Below is a small trained network, with its code and all its weights. Each question gives an input and a target symbol and asks what happens when units are switched off, that is, made to give their printed mean instead of their output.

import numpy as np


def w(rows, s, z=0):
    codes = np.array(rows[::2]) - 128.0
    scale = np.full(codes.shape[1], s)
    scale[-1] = z or s
    return codes * scale


def softmax(a):
    e = np.exp(a - a.max(-1, keepdims=True))
    return e / e.sum(-1, keepdims=True)


def log_softmax(a):
    a = a - a.max(-1, keepdims=True)
    return a - np.log(np.exp(a).sum(-1, keepdims=True))


def net(x, mask):
    ids = ['αβγδεζξσφ'.index(c) for c in x.split()]
    T = len(ids)
    res = E[ids] + P[:T]
    u = 0
    for l in range(3):
        r = res
        for j in range(3):
            rows = slice(2 * j, 2 * j + 2)
            q, k, v = (r @ M[l][rows].T for M in (Q, K, V))
            z = softmax(np.where(np.tri(T) > 0, q @ k.T / 2**0.5, -1e9)) @ v
            o = O[l][rows]
            res = res + np.where(mask[u + j], z, o[:, -1]) @ o[:, :-1]
        u += 3
    return log_softmax(res[-1] @ U[:, :-1].T + U[:, -1])


Q, K, V, O = {}, {}, {}, {}
E = w([
[156,111,127,127,24,213,167,231,101],'α',
[182,101,55,136,118,49,164,175,5],'β',
[245,67,105,150,221,131,98,128,167],'γ',
[130,159,145,46,131,121,64,87,119],'δ',
[100,28,83,162,131,92,143,106,135],'ε',
[123,130,6,108,163,239,71,114,105],'ζ',
[149,100,84,170,105,114,91,17,60],'ξ',
[70,68,143,103,161,177,57,35,244],'σ',
[158,92,153,107,196,182,206,83,84],'φ',
],0.012)
P = w([
[44,242,107,108,148,84,163,177,151],'0',
[106,133,151,142,153,125,94,145,97],'1',
[105,124,143,123,131,136,101,129,113],'2',
[122,120,138,113,111,134,107,124,123],'3',
[133,120,136,106,87,135,112,114,139],'4',
[139,115,130,93,63,136,112,110,152],'5',
[156,114,118,90,49,141,111,112,167],'6',
[170,119,111,82,24,145,108,98,171],'7',
[174,113,105,77,2,149,112,90,181],'8',
],0.0076)
Q[0] = w([
[101,175,140,152,124,73,89,176,147],'L0H1',
[115,213,147,165,126,123,180,136,161],'L0H1',
[161,106,153,122,168,124,115,100,254],'L0H2',
[135,225,140,77,168,212,146,135,139],'L0H2',
[124,71,89,56,139,140,99,123,93],'L0H3',
[121,173,100,131,160,79,155,86,157],'L0H3',
],0.029)
K[0] = w([
[59,173,150,156,247,100,127,116,82],'L0H1',
[115,116,73,140,198,67,98,104,146],'L0H1',
[138,132,142,120,221,44,73,60,224],'L0H2',
[185,179,167,2,132,124,79,74,87],'L0H2',
[137,111,199,121,61,155,163,159,137],'L0H3',
[121,142,149,69,88,146,40,63,102],'L0H3',
],0.024)
V[0] = w([
[177,93,66,116,162,71,149,79,176],'L0H1',
[102,158,95,133,186,39,29,128,109],'L0H1',
[184,53,97,21,44,137,138,75,173],'L0H2',
[119,143,87,177,170,155,153,94,124],'L0H2',
[189,141,200,111,92,68,180,42,134],'L0H3',
[81,254,51,236,188,99,97,52,117],'L0H3',
],0.0098)
O[0] = w([
[148,80,169,92,166,113,113,97,117,74],'L0H1',
[189,2,150,74,137,169,114,194,44,1],'L0H1',
[96,109,143,172,177,142,109,184,69,209],'L0H2',
[141,132,94,91,132,125,121,79,128,103],'L0H2',
[171,91,141,155,158,90,66,56,74,120],'L0H3',
[203,45,144,38,29,140,177,95,202,5],'L0H3',
],0.0056,0.007)
Q[1] = w([
[165,3,113,167,148,164,144,105,101],'L1H1',
[94,210,175,110,177,147,156,96,70],'L1H1',
[100,168,146,152,145,164,211,127,139],'L1H2',
[142,60,175,164,163,150,131,115,74],'L1H2',
[181,54,75,201,173,197,125,146,184],'L1H3',
[52,115,72,173,143,189,153,48,94],'L1H3',
],0.025)
K[1] = w([
[129,139,30,132,217,57,76,73,144],'L1H1',
[108,206,174,226,91,162,111,149,109],'L1H1',
[139,199,130,113,113,71,196,79,218],'L1H2',
[109,162,148,217,173,61,67,102,102],'L1H2',
[204,79,92,198,138,219,130,142,171],'L1H3',
[104,127,81,250,156,159,149,74,100],'L1H3',
],0.024)
V[1] = w([
[162,65,155,212,110,240,138,93,141],'L1H1',
[125,85,106,164,174,133,234,128,62],'L1H1',
[4,37,100,128,97,109,149,144,140],'L1H2',
[136,65,76,135,199,20,157,133,208],'L1H2',
[150,71,116,123,146,195,153,121,126],'L1H3',
[123,141,160,79,144,44,150,127,151],'L1H3',
],0.013)
O[1] = w([
[136,138,95,177,147,172,171,90,173,135],'L1H1',
[120,202,141,188,92,184,139,113,71,169],'L1H1',
[2,111,122,149,119,139,113,140,63,83],'L1H2',
[120,88,107,160,151,199,160,170,107,36],'L1H2',
[100,186,128,134,90,123,75,140,112,1],'L1H3',
[131,139,139,189,126,163,143,139,122,13],'L1H3',
],0.0086,0.0034)
Q[2] = w([
[76,226,110,131,120,57,165,198,177],'L2H1',
[200,190,126,131,122,98,95,125,119],'L2H1',
[120,176,84,215,142,54,185,178,175],'L2H2',
[179,107,134,191,120,142,136,43,74],'L2H2',
[51,181,39,93,119,81,151,112,213],'L2H3',
[138,176,143,134,149,95,209,250,131],'L2H3',
],0.022)
K[2] = w([
[108,168,139,35,58,136,172,220,131],'L2H1',
[161,132,174,112,145,134,191,90,115],'L2H1',
[145,128,143,151,91,155,242,203,145],'L2H2',
[141,169,99,120,159,127,155,5,95],'L2H2',
[96,81,120,32,26,208,182,117,164],'L2H3',
[144,26,140,197,48,67,172,161,158],'L2H3',
],0.024)
V[2] = w([
[147,82,174,145,138,91,197,161,15],'L2H1',
[71,119,233,18,194,193,134,72,148],'L2H1',
[108,52,127,223,2,50,175,123,97],'L2H2',
[92,177,254,160,113,125,122,158,188],'L2H2',
[202,108,26,209,14,73,91,150,101],'L2H3',
[146,50,80,114,117,53,230,23,49],'L2H3',
],0.012)
O[2] = w([
[107,128,115,188,121,28,189,172,213,45],'L2H1',
[100,202,177,131,140,215,88,90,104,120],'L2H1',
[179,106,138,172,253,90,96,12,89,2],'L2H2',
[138,141,203,151,117,134,98,182,146,203],'L2H2',
[114,174,67,110,195,132,85,162,122,113],'L2H3',
[110,178,130,180,157,84,82,92,53,27],'L2H3',
],0.0071,0.0049)
U = w([
[108,91,220,88,107,12,84,177,135,242],'α',
[73,145,106,175,124,88,165,116,193,45],'β',
[34,186,30,97,83,114,159,113,156,1],'γ',
[119,250,131,254,65,147,188,81,198,212],'δ',
[134,98,89,152,83,82,128,47,103,147],'ε',
[36,75,159,171,142,184,85,126,141,55],'ζ',
[119,175,85,177,136,70,119,222,31,70],'ξ',
[22,34,122,223,101,119,161,160,99,122],'σ',
[171,73,104,179,181,174,127,208,183,168],'φ',
],0.0037,0.004)

Each question gives the input, a string of symbols that net reads in full, and the target symbol t.
The units are the heads (2 rows each of Q, K, V and O). Each row of codes is followed by its name. A weight is (code - 128) times the scale printed after its matrix; where a second scale follows, it is the last column's (O and U).
mask holds one flag per head, layer by layer. A switched-off head (its flag False) gives its mean, the last column of its rows in O, instead of its output. The means were averaged over made-up inputs and are rounded, as every weight is.
A unit's drop is (log p(t) with every unit on - log p(t) with that unit switched off) / (log p(t) with every unit on - log p(t) with every unit switched off).
The circuit of an input: a set's keep is (log p(t) with only the set's units on - log p(t) with every unit switched off) / (log p(t) with every unit on - log p(t) with every unit switched off). Starting from all 9 units, units are removed one at a time, each time the one whose removal leaves the highest keep (on an exact tie, the one counted first), for as long as the keep stays at least 0.8.
units of the circuit, in order: the units of the circuit, biggest drop first
unit that matters most: the unit with the biggest drop
heads that matter: for each layer, one digit per head in row order, 1 if its drop is at least 0.15 and else 0, layers parted by /
drop when u is switched off: that unit's drop, to one decimal
input γ φ δ φ φ φ γ δ β, target ξ: unit that matters most	L0H2
input σ α δ φ ε ξ γ, target σ: units of the circuit, in order	L0H3, L1H2, L2H3
input ξ φ α δ φ δ, target ξ: units of the circuit, in order	L0H3, L2H3
input γ δ φ φ ζ ζ β φ, target γ: units of the circuit, in order	L1H3, L2H2
input φ γ γ, target φ: units of the circuit, in order	L1H2, L2H3
input ε δ α, target ε: units of the circuit, in order	L0H1, L1H2, L2H2, L2H1
input δ φ φ ε γ ε δ σ ξ, target ε: heads that matter	100 / 000 / 010
input γ δ α, target γ: units of the circuit, in order	L0H1, L1H2, L2H2
input α φ φ φ ζ γ, target α: units of the circuit, in order	L1H1, L1H2, L0H1, L2H2
input φ ξ φ δ, target α: units of the circuit, in order	L0H2, L1H1
input β ε φ γ σ β φ α, target β: units of the circuit, in order	L0H1, L1H1, L2H1
input ζ α δ φ φ ξ γ δ, target ζ: units of the circuit, in order	L0H3, L2H1, L0H2
input γ ε α δ, target γ: units of the circuit, in order	L0H1, L1H2, L2H2
input α γ δ φ, target α: units of the circuit, in order	L1H1, L1H2, L2H2, L0H1
input φ φ δ δ φ β φ, target ξ: units of the circuit, in order	L2H3, L0H3, L1H1, L0H1
input φ φ φ α, target φ: heads that matter	110 / 010 / 101
input φ σ ε φ ζ φ δ φ δ, target δ: units of the circuit, in order	L1H1, L2H1
input ε δ ε, target α: units of the circuit, in order	L0H1, L0H2, L1H2
input ζ φ φ δ δ β, target ξ: heads that matter	000 / 000 / 001
input φ φ φ φ δ φ α, target φ: unit that matters most	L0H1
input α σ δ δ φ ε σ φ β, target α: unit that matters most	L1H2
input φ δ φ ζ ζ ε δ φ, target γ: heads that matter	101 / 001 / 010
input α φ δ δ δ ξ, target α: heads that matter	000 / 110 / 010
input β φ δ α φ, target β: heads that matter	100 / 110 / 100
input ξ φ δ, target α: heads that matter	110 / 100 / 000
input φ φ φ φ ξ φ σ ε ε, target σ: heads that matter	010 / 010 / 000
input φ ε δ ζ φ, target σ: unit that matters most	L0H1
input γ φ β δ δ φ, target ξ: heads that matter	100 / 100 / 001
input ε φ φ α ξ φ γ ζ β, target ε: drop when L2H1 is switched off	0.2
